Here is a tiny trained network, its code and every weight. The questions are about switching its units off for an input and a class, where a switched-off unit gives its printed mean instead of its output.

import numpy as np


def w(rows, s, z=0):
    codes = np.array(rows[::2]) - 128.0
    scale = np.full(codes.shape[1], s)
    scale[-1] = z or s
    return codes * scale


def norm(h):
    return h / np.sqrt((h * h).mean(-1, keepdims=True) + 1e-5)


def f(y):
    return y / 2 * (1 + np.tanh(0.7978845608 * (y + 0.044715 * y**3)))


def log_softmax(a):
    a = a - a.max(-1, keepdims=True)
    return a - np.log(np.exp(a).sum(-1, keepdims=True))


def net(x, mask):
    res = np.array(x, float).reshape(1, 6) / 4 @ E
    u = 0
    for l in range(2):
        y = f(norm(res) @ A[l][:, :-1].T + A[l][:, -1])
        res = res + np.where(mask[u : u + 12], y, B[l][:, -1]) @ B[l][:, :-1]
        u += 12
    return log_softmax(norm(res)[-1] @ U[:, :-1].T + U[:, -1])


A, B = {}, {}
E = w([
[254,144,130,145,93,151],'x0',
[78,186,191,159,195,142],'x1',
[149,56,155,120,196,137],'x2',
[163,144,88,68,164,126],'x3',
[120,97,90,174,138,123],'x4',
[168,110,98,161,149,25],'x5',
],0.0066)
A[0] = w([
[140,152,44,98,18,152,119],'L0N1',
[204,167,122,82,135,80,146],'L0N2',
[105,120,143,97,89,204,91],'L0N3',
[60,184,127,129,95,142,106],'L0N4',
[120,6,118,91,151,121,2],'L0N5',
[60,96,135,119,98,71,56],'L0N6',
[116,128,174,224,166,73,196],'L0N7',
[115,60,79,101,188,71,48],'L0N8',
[128,140,77,141,190,43,116],'L0N9',
[135,2,82,117,115,148,148],'L0N10',
[120,166,98,24,104,56,122],'L0N11',
[153,134,48,187,75,90,118],'L0N12',
],0.01,0.0053)
B[0] = w([
[131,75,254,141,111,138,254],'L0N1',
[182,87,143,150,122,177,213],'L0N2',
[108,160,98,104,141,43,177],'L0N3',
[185,165,162,51,176,161,189],'L0N4',
[52,161,51,68,209,135,160],'L0N5',
[180,109,96,99,120,92,157],'L0N6',
[92,180,176,201,134,116,251],'L0N7',
[146,100,116,67,163,131,181],'L0N8',
[129,94,86,132,189,75,203],'L0N9',
[124,103,107,128,141,251,239],'L0N10',
[65,102,102,248,174,172,195],'L0N11',
[146,90,92,125,51,153,227],'L0N12',
],0.0082,0.0048)
A[1] = w([
[126,79,78,56,60,116,29],'L1N1',
[177,109,129,79,83,164,140],'L1N2',
[194,153,116,172,170,195,164],'L1N3',
[136,92,96,212,62,43,3],'L1N4',
[231,133,100,156,146,121,119],'L1N5',
[176,77,108,105,2,152,130],'L1N6',
[80,32,131,132,118,181,158],'L1N7',
[65,165,157,188,176,76,146],'L1N8',
[118,63,31,52,152,127,106],'L1N9',
[165,83,107,240,185,103,141],'L1N10',
[199,177,178,179,90,141,84],'L1N11',
[59,202,187,149,147,216,4],'L1N12',
],0.0094,0.003)
B[1] = w([
[161,87,172,177,178,144,137],'L1N1',
[185,80,65,123,82,155,189],'L1N2',
[121,64,143,170,130,97,221],'L1N3',
[105,167,67,66,35,73,172],'L1N4',
[121,98,186,122,113,92,177],'L1N5',
[160,65,173,130,64,160,246],'L1N6',
[199,162,137,203,149,120,254],'L1N7',
[219,91,131,175,113,173,230],'L1N8',
[106,150,88,162,138,213,203],'L1N9',
[92,163,95,2,116,90,249],'L1N10',
[114,99,108,141,195,131,215],'L1N11',
[73,173,123,154,74,139,233],'L1N12',
],0.0092,0.0051)
U = w([
[68,230,189,7,96,181,148],'0',
[124,155,50,124,65,15,136],'1',
[156,170,139,59,128,125,2],'2',
[161,114,188,132,204,6,130],'3',
[218,30,154,156,63,175,172],'4',
[155,173,144,86,106,119,25],'5',
[91,207,209,253,131,175,138],'6',
[104,123,24,147,226,177,167],'7',
],0.016,0.0088)

Each question gives the input, the list of numbers given to net, and the class t.
The units are the neurons (one row each of A and B). Each row of codes is followed by its name. A weight is (code - 128) times the scale printed after its matrix; where a second scale follows, it is the last column's (A, B and U).
mask holds one flag per neuron, layer by layer. A switched-off neuron (its flag False) gives its mean, the last column of its row in B, instead of its output. The means were averaged over made-up inputs and are rounded, as every weight is.
A unit's drop is (log p(t) with every unit on - log p(t) with that unit switched off) / (log p(t) with every unit on - log p(t) with every unit switched off).
The circuit of an input: a set's keep is (log p(t) with only the set's units on - log p(t) with every unit switched off) / (log p(t) with every unit on - log p(t) with every unit switched off). Starting from the 12 units with the biggest drops (on a tie, the unit counted first), units are removed one at a time, each time the one whose removal leaves the highest keep (on an exact tie, the one counted first), for as long as the keep stays at least 0.8.
circuit, biggest first: the units of the circuit, biggest drop first
k most important neurons: the k neurons with the biggest drops, biggest first
top k neurons in layer l: the k neurons of layer l with the biggest drops, biggest first
input [-3,-6,3,-6,-2,0], class 7: circuit, biggest first -> L0N5
input [7,8,8,1,-6,-5], class 6: circuit, biggest first -> L1N12; L1N6
input [-5,4,-5,-3,-3,-4], class 0: top 2 neurons in layer 0 -> L0N4; L0N11
input [0,-1,6,-8,6,7], class 1: 2 most important neurons -> L0N7; L1N10
input [3,3,-5,4,7,1], class 1: 4 most important neurons -> L0N10; L1N4; L0N9; L1N10
input [-8,-1,-5,-4,-1,-2], class 0: 2 most important neurons -> L0N4; L1N7
input [6,6,-7,3,2,5], class 1: top 3 neurons in layer 0 -> L0N12; L0N4; L0N10
input [-6,-5,-4,8,-6,-1], class 6: circuit, biggest first -> L0N11; L0N1
input [-8,6,-6,-4,5,-7], class 0: 2 most important neurons -> L0N4; L0N11
input [-5,-8,-8,2,1,8], class 4: top 2 neurons in layer 1 -> L1N6; L1N1
input [8,5,-5,8,-2,8], class 1: circuit, biggest first -> L1N10; L0N4
input [1,2,-6,-2,-8,-3], class 0: 2 most important neurons -> L0N4; L0N7
input [-6,-3,-1,8,-4,-7], class 6: 2 most important neurons -> L0N11; L1N10
input [6,5,8,-4,7,7], class 3: circuit, biggest first -> L1N10
input [2,6,0,2,-2,-7], class 0: 3 most important neurons -> L0N11; L0N7; L1N7
input [2,4,-8,2,8,-5], class 0: top 2 neurons in layer 1 -> L1N7; L1N8
input [0,0,2,2,-7,-2], class 6: top 2 neurons in layer 0 -> L0N9; L0N11
input [-2,-2,-7,4,3,-4], class 6: 2 most important neurons -> L0N11; L0N1
input [4,5,-1,6,8,2], class 3: top 2 neurons in layer 1 -> L1N5; L1N12
input [-3,6,-8,0,4,-8], class 0: circuit, biggest first -> L0N4
input [0,-7,4,8,5,5], class 7: top 2 neurons in layer 0 -> L0N5; L0N9
